Below is a small trained network, with its code and all its weights. Each question gives an input and a class and asks what happens when units are switched off, that is, made to give their printed mean instead of their output.

import numpy as np


def w(rows, s, z=0):
    codes = np.array(rows[::2]) - 128.0
    scale = np.full(codes.shape[1], s)
    scale[-1] = z or s
    return codes * scale


def f(y):
    return np.maximum(y, 0)


def log_softmax(a):
    a = a - a.max(-1, keepdims=True)
    return a - np.log(np.exp(a).sum(-1, keepdims=True))


def net(x, mask):
    res = np.array(x, float).reshape(1, 3) / 4 @ E
    y = f(res @ A[0][:, :-1].T + A[0][:, -1])
    res = res + np.where(mask, y, B[0][:, -1]) @ B[0][:, :-1]
    return log_softmax(res[-1] @ U[:, :-1].T + U[:, -1])


A, B = {}, {}
E = w([
[102,107,142,222,166,109],'x0',
[165,139,71,141,135,75],'x1',
[213,44,125,182,253,178],'x2',
],0.012)
A[0] = w([
[110,156,89,176,126,126,4],'N1',
[143,154,98,89,161,201,156],'N2',
[145,166,132,81,164,250,39],'N3',
[122,134,91,57,106,130,126],'N4',
[175,108,65,145,132,162,130],'N5',
[119,171,183,104,66,156,178],'N6',
],0.013,0.0027)
B[0] = w([
[177,64,92,117,161,67,147],'N1',
[214,168,160,159,56,156,189],'N2',
[155,84,244,150,102,89,203],'N3',
[121,91,118,50,163,157,219],'N4',
[62,134,214,59,108,36,195],'N5',
[118,181,228,129,86,143,249],'N6',
],0.011)
U = w([
[145,99,222,54,121,164,2],'0',
[3,198,231,57,21,76,133],'1',
[20,205,46,1,148,96,146],'2',
[77,55,194,239,246,149,237],'3',
[188,77,177,200,161,14,178],'4',
],0.0076,0.0048)

Each question gives the input, the list of numbers given to net, and the class t.
The units are the neurons (one row each of A and B). Each row of codes is followed by its name. A weight is (code - 128) times the scale printed after its matrix; where a second scale follows, it is the last column's (A, B and U).
mask holds one flag per neuron, in row order. A switched-off neuron (its flag False) gives its mean, the last column of its row in B, instead of its output. The means were averaged over made-up inputs and are rounded, as every weight is.
A unit's drop is (log p(t) with every unit on - log p(t) with that unit switched off) / (log p(t) with every unit on - log p(t) with every unit switched off).
The circuit of an input: a set's keep is (log p(t) with only the set's units on - log p(t) with every unit switched off) / (log p(t) with every unit on - log p(t) with every unit switched off). Starting from all 6 units, units are removed one at a time, each time the one whose removal leaves the highest keep (on an exact tie, the one counted first), for as long as the keep stays at least 0.8.
units of the circuit, in order: the units of the circuit, biggest drop first
most important unit: the unit with the biggest drop
top k neurons: the k neurons with the biggest drops, biggest first
drop when u is switched off: that unit's drop, to one decimal
input [0,5,-3], class 2: units of the circuit, in order => (N3 N6 N5)
input [-6,1,8], class 4: units of the circuit, in order => (N4 N3)
input [-4,7,-1], class 2: units of the circuit, in order => (N6 N3)
input [-2,-1,8], class 4: units of the circuit, in order => (N4 N3 N2)
input [0,8,-6], class 2: most important unit => N3
input [3,2,-1], class 4: top 2 neurons => (N6 N4)
input [-4,0,6], class 4: units of the circuit, in order => (N4 N3)
input [2,-5,1], class 3: top 3 neurons => (N5 N6 N2)
input [4,8,-2], class 4: top 2 neurons => (N1 N4)
input [-6,1,0], class 0: units of the circuit, in order => (N5 N4)
input [-1,-4,8], class 4: units of the circuit, in order => (N3 N4 N2)
input [-7,5,0], class 2: top 3 neurons => (N6 N3 N4)
input [-6,6,-2], class 2: top 2 neurons => (N3 N4)
input [8,6,-5], class 4: most important unit => N1
input [0,-5,8], class 4: drop when N5 is switched off => 0.1
input [0,5,-2], class 2: drop when N3 is switched off => 0.3
input [5,4,-2], class 4: drop when N3 is switched off => -0.1
input [-5,-7,6], class 4: drop when N3 is switched off => 0.4
